[ 0.27  0.16  0.22  0.56  0.29 -0.21  0.83 -0.15 -0.23 -0.23  0.83 -0.31
 -0.04 -0.13 -0.47  0.26  0.85  0.12  0.30 -0.53  1.01 -0.53  0.23 -0.52
 -0.69  0.06 -1.47 -0.19 -1.34 -1.11  0.56  0.28  0.47 -0.33 -0.34  1.82
 -0.28  0.66  0.94 -2.01 -0.37 -0.59  0.55 -3.53  0.06 -0.18  1.54 -0.62
 -0.51 -0.17  0.93 -0.71  0.63 -0.91 -0.30  1.86  0.42 -0.65 -0.33 -0.76
  0.09  0.98 -1.42  0.88  1.70  0.27  0.32  0.80] | F E
[-0.30 -1.40 -0.50 -0.64 -0.02  0.15 -0.21  0.34 -0.32 -0.46  1.29  0.32
 -0.11  0.40  1.38 -0.76  0.95  0.02 -0.23 -0.37  1.40 -0.12 -0.83  0.37
 -0.25  0.30 -1.96  0.08 -0.01 -0.27  0.53  0.58  0.24 -0.91 -0.16  0.02
 -1.42 -0.59  0.81 -0.80 -1.86 -1.39  0.60 -1.55 -0.85  1.27  0.70 -0.90
  0.04 -0.11  0.33 -1.19  0.53 -1.39 -0.45  0.11 -0.31 -0.13  0.63  0.15
 -0.78  0.22  0.28 -0.24  0.41  0.28 -0.20  0.16] | F E
[ 0.16 -0.80 -0.66  1.20  0.62  0.55  2.34 -0.09  0.23 -1.22  0.13 -0.21
  0.24 -0.55  0.45  0.03  0.70 -0.33 -0.03 -0.50  1.61 -0.94  0.34 -0.09
  0.03 -0.07 -3.12  1.60 -0.56 -1.43  0.38 -1.57  0.49  0.89  0.09  1.05
 -0.56 -0.07  0.59 -4.39 -0.99  0.15  0.39 -2.32 -0.49  0.80  0.73 -0.53
 -0.21 -0.17  0.03  0.50  1.06 -1.73 -0.01  2.27 -0.13 -1.02  1.02 -1.23
 -0.49 -1.09 -1.67  0.17  1.50  0.12  0.39 -0.97] | F E
[ 0.25  0.78 -0.52  0.81  0.90 -0.80  2.76  0.23 -1.17 -1.86 -0.05  0.08
  1.98 -0.86 -0.42 -0.44  1.63  0.53  0.30 -0.38  0.98 -0.95  0.15  0.29
  0.13 -1.17 -3.21  1.20 -0.48 -1.53 -0.87  0.60 -0.04 -0.12  1.00 -2.23
 -0.30 -0.13 -0.09  1.36 -0.20  1.12 -0.88 -0.38 -1.11 -2.13 -0.23 -1.00
 -0.03  1.40  0.93  1.03  0.15 -1.23  0.08  0.50 -0.61 -0.17 -0.34 -1.07
 -0.42 -1.25 -1.98  0.17 -0.40 -0.45 -0.40 -1.11] | F H
[-0.05  0.40  0.23  1.24  0.69 -2.04  2.25  0.49  0.12 -2.86  0.19  0.24
  0.99  0.49 -0.22  0.22  1.48 -0.25  0.05 -1.34  1.27 -0.31  0.68  1.13
  0.47 -1.34 -5.17  2.18  0.09  0.13  0.14  0.70  0.42  0.89 -0.21  0.19
 -0.89  1.08  0.08 -0.71 -0.08 -1.82 -0.11 -1.31 -1.04 -0.59 -0.33 -0.94
 -0.53  0.13  0.96  2.23  2.79 -0.71  0.47  0.55 -0.01 -1.34  1.01 -0.57
 -0.68 -0.93 -1.34  0.09  0.16 -0.39  0.52 -0.73] | F H
[-0.73 -0.39  0.44 -0.67  1.21  1.55  1.17  1.20 -0.86 -0.66  0.29 -0.76
  0.01 -0.07  1.22 -0.21  1.84 -0.34 -0.56 -0.49  2.46 -1.06 -0.38  0.90
  0.88 -1.20 -3.49  0.68  0.76 -0.47  0.76 -0.29  0.40 -0.86 -0.04 -3.29
  0.08 -0.28 -0.90  2.35 -0.05  1.62  0.17 -0.68  0.19 -0.44  0.53 -0.22
 -0.11  0.39  0.72  0.54  0.85 -1.44 -0.04  0.71 -0.84 -0.26 -0.61 -0.98
 -0.47  0.06 -3.30 -0.56  0.90 -0.34  0.51 -1.45] | N E
[-0.18  1.16 -0.18  2.93  0.46 -1.20  2.31 -0.41  0.00 -1.92 -0.28 -0.40
  1.26  0.27 -1.53 -0.17  1.97 -0.63 -0.35  0.43  1.62  0.35 -0.22  0.83
  0.35 -1.66 -4.34  1.71  0.19 -1.71  0.26 -0.26  0.77  0.35  1.44 -0.03
 -0.55 -0.28 -0.15 -1.27  0.59 -0.11 -0.50 -1.23 -0.97 -1.10 -0.64 -1.50
 -0.55  0.85  1.44  1.18  0.96 -1.22 -0.13  1.12 -0.22 -1.40  0.25 -1.46
 -0.33 -1.27 -2.65 -1.12  0.93 -0.30  0.31 -1.76] | F E
[ 1.07  2.11  0.34  1.57  0.73 -2.59  4.35 -0.09 -0.28 -2.45  0.81 -1.05
  1.45  0.57 -1.57  1.28  0.75 -0.32  0.77  0.10  1.60 -1.55  1.03 -0.24
 -1.39 -0.64 -2.12  0.33 -0.73 -0.90 -0.58 -0.14  0.29 -0.18  0.07  2.77
  0.21  0.73  0.98 -0.55  0.92 -1.17  0.12 -0.56 -1.15 -2.61  0.27 -1.34
 -0.20  1.90  2.20  0.79 -1.11  0.21  0.10  2.37  0.14 -1.01  0.35 -1.27
  0.03  0.00 -2.01  0.11  1.99 -0.91  0.58 -1.38] | F E
[ 1.44  0.75  1.64  1.69  0.72  0.16  5.35  0.67 -5.79 -3.61 -0.05 -0.82
  1.50  1.43 -1.16  0.80  1.33  0.33  0.10  0.17  0.92 -1.69  0.60  0.90
  0.20 -2.88 -5.68  2.79 -0.74 -0.63 -0.41  0.88 -1.19 -0.01 -0.12 -2.33
  0.87  0.30 -1.43  3.10  0.44 -0.21 -1.37  0.83 -1.68 -2.22 -0.62  0.67
  0.06 -0.29  0.92 -0.89  0.29  3.42 -0.10  1.84  0.17 -1.94 -0.09 -1.31
  0.40  0.25 -4.64  0.60  0.87 -0.71  1.24 -2.92] | N E
[-0.01  1.54 -0.46  1.28  0.25 -0.80  0.70 -0.30 -1.76 -0.98 -0.79 -0.08
  0.65 -1.14 -0.33 -0.53  1.04 -0.08 -0.11 -1.42  0.61 -0.25  0.56 -0.02
 -0.58  0.66 -2.03  0.26 -0.39 -1.42 -0.48  0.07  0.29 -1.05  0.10  1.09
 -0.09  0.27  1.34  0.56 -0.01  0.66  0.26  0.32 -0.37  0.02 -0.43 -1.67
 -1.51  1.43  0.58  2.05  0.10 -1.63  0.91  0.76 -0.52 -0.52  0.22  0.12
  0.00 -0.35 -0.44  0.03 -0.40  0.48  0.30 -0.19] | F H
[ 0.83 -0.07  0.21  0.05 -1.17  0.76  5.26  0.09 -1.47 -1.88  0.20 -0.68
  2.43  0.30 -0.95  0.53  0.37 -0.10  0.26  0.52  1.19 -1.54  0.57 -0.08
 -0.80 -2.60 -1.67  0.46 -1.15 -2.03  0.36 -0.60  0.85 -0.32  1.31 -1.39
  0.20  0.31 -0.38  0.06 -0.33  2.07  0.02  0.83 -0.96 -0.85  0.23  0.01
 -0.31  1.23  1.32 -0.02 -0.47  0.91  0.14  2.39 -0.65 -0.11 -0.26 -1.36
  0.13  0.18 -3.31  0.99  0.49 -0.35  0.59 -0.98] | B Y
[ 0.80  0.08  0.86  1.78  0.33 -0.07  6.08  3.04  0.63 -2.30  0.25 -1.04
 -0.31  1.78 -1.86  2.38 -0.12  0.04  1.35  0.71  1.35 -1.60  1.39 -0.12
 -3.43 -0.23 -4.37  1.97 -1.35 -0.77  0.03 -0.64  0.87 -0.08 -0.56  4.97
  1.06  2.27  1.39  1.25 -0.75 -2.70  0.86 -1.26 -1.78 -1.48  1.14 -1.39
 -0.87  0.88  1.82 -1.12 -1.10  3.36  0.42  3.46  0.16 -2.04  0.49  0.15
  0.46  1.50 -2.43  0.82  2.96 -0.76  0.73 -0.84] | F H
[-0.05 -0.53  0.39  0.21  0.57 -0.27  2.55  0.70  0.40 -1.55  1.06 -0.19
  0.37  0.50 -0.46  0.11  1.40 -0.17 -0.08 -0.63  2.40  0.52  0.36  0.82
  2.20 -1.03 -3.93  0.66  0.23 -0.24  1.15  0.03  0.25 -1.12  0.20 -0.91
 -0.16  0.62  0.37  0.50  0.47 -0.51  0.22 -0.35 -0.25 -0.95 -0.05 -0.27
 -0.36  0.51  1.70  0.61  0.04  0.21  0.51  1.31  0.14 -0.63  0.67 -0.78
 -0.27 -0.29 -1.93  0.70  2.09 -0.31  0.24 -1.45] | N E
[ 0.37  1.68 -0.44  1.51  0.87 -3.45  0.47 -0.01  0.27 -2.61 -0.21  0.02
  1.40 -0.05 -1.29 -0.27  2.43 -0.35 -0.49 -1.74  0.93  0.11  0.43  0.32
  1.27 -0.84 -2.39  1.18  0.27 -0.60  0.16  1.29  1.70 -0.07  1.05 -0.16
 -0.15  0.58  0.20  1.82  2.67  0.36 -0.26  0.49  0.26 -2.00 -0.92 -0.71
 -0.44  0.66  2.63  2.84  0.85 -1.16 -0.09  0.82 -0.13 -0.78  0.57 -0.91
  0.84 -1.11 -2.19 -0.03  0.53  0.01  0.38 -1.59] | F E
[ 0.24 -0.56  0.33  0.17  0.51  1.53  3.74  1.10 -0.88 -0.28  1.06  0.03
 -0.75  0.21 -0.20  0.21  2.19 -0.22 -1.10 -0.27  2.85 -2.11 -0.03  1.25
  0.25 -1.56 -3.01  1.02 -0.35 -0.71 -0.67 -0.22  0.37 -1.10  0.71 -1.96
  0.29  0.48 -0.45  2.39  0.23  1.77  1.25 -1.09 -0.27 -1.13  0.19 -0.77
 -0.05  1.10  0.26 -0.16  0.03  0.64  0.10  2.45 -0.43 -0.04 -0.08 -0.66
  0.27 -0.08 -3.69  0.66  2.10  0.07  1.90 -1.74] | N E
[ 0.24 -0.28  1.25  1.47  0.68  0.01  3.15 -0.42  0.29 -0.59  1.52  0.05
  0.30 -1.03  0.16  0.61  0.91 -0.31  0.44  0.07  2.34 -0.68  0.41  0.25
 -1.06  0.43 -2.74  1.76 -0.84 -0.37  0.56  0.00  0.64 -0.19 -0.73  2.59
  0.77  0.71  0.96 -1.68 -0.05 -1.18  0.90 -1.84 -0.73 -0.35  1.14 -0.38
 -0.35  1.09  1.10 -0.70  0.68 -0.95  0.35  1.46 -0.01 -1.79  0.17 -0.90
 -0.56  0.80 -3.48 -0.46  2.92 -0.56 -0.13  0.09] | N H
[-0.18 -0.84  0.55  0.65  0.04 -0.29  0.64  0.01  0.15 -0.15 -0.12  0.04
  0.64 -0.38  0.97  0.09  0.48  0.14  0.32 -0.46  0.60  0.54 -0.10  0.52
  1.07  0.96 -0.26  0.09  0.54 -0.49  1.10 -0.47  0.64 -0.09  0.48  1.81
 -1.24 -0.31  1.12 -4.20  0.75  0.10 -0.47 -0.63 -0.84  1.12 -0.12 -0.15
  0.03  0.15  0.58 -0.23 -0.83 -0.72  0.57  0.78  0.40 -0.09  1.43 -1.02
 -0.04 -0.90 -0.91  0.11  1.20  0.74 -0.15  0.14] | B H
[ 0.10  0.03  0.09  2.02 -0.02 -1.05  2.87 -0.03  0.71 -1.71 -0.46  0.78
  0.57 -0.65  0.82 -0.22  0.36 -0.29  1.05  0.17  0.03  0.23  0.20  0.23
  0.58  0.80 -1.79  0.13 -0.86 -0.56  0.15  0.02 -4.15  0.44 -0.32 -0.41
  0.38  0.18 -0.60 -1.75  0.22 -1.18 -0.23 -0.74 -0.55 -0.88 -0.09 -0.36
  0.17  0.14  0.02  2.20  1.55 -0.06  0.48  0.77  1.10 -1.69  0.10 -0.06
  0.61 -0.14 -1.39  1.18 -1.31  0.16 -0.04 -0.34] | F H
[ 0.30  1.21  2.30  1.58  0.69 -1.51  3.41 -1.72 -2.21 -3.51 -1.79 -0.66
  1.81 -0.91 -1.65 -0.03  0.74  0.37 -0.27  0.33 -0.21 -0.59 -0.14  0.62
  0.16 -1.94 -1.52  2.94  0.77 -1.20 -1.30  0.71 -0.35  0.15  0.29 -2.49
  0.99  0.93 -0.72 -0.04 -0.17  0.07 -0.50  0.48 -1.21 -2.11 -0.57  0.38
  0.22 -0.28  1.27  0.54  0.60 -0.48 -0.24  0.60 -0.35 -0.70  0.67 -1.36
  0.16 -0.39 -1.83 -0.73 -1.12  0.06  0.84 -1.78] | B E
[ 0.71  1.08  0.40  2.59  1.03 -2.08  3.42 -0.19 -0.65 -2.35  0.46 -0.36
  1.68  0.68 -3.25 -0.20  2.81  0.09  0.14 -0.10  2.57 -1.11  0.67  0.60
  0.55 -1.81 -4.44  1.32 -0.75 -0.47  1.50  1.99  0.75  0.39  0.87  1.33
  0.17  0.86  0.39  2.04  3.26 -0.09 -0.02  0.52 -0.75 -3.92  0.14  2.74
 -0.69  1.07  4.22  1.32 -0.83  0.74  0.84  3.23 -0.77 -0.85  2.13 -1.99
  0.69 -0.82 -6.51 -0.19  5.36 -0.78  0.48 -2.31] | N E
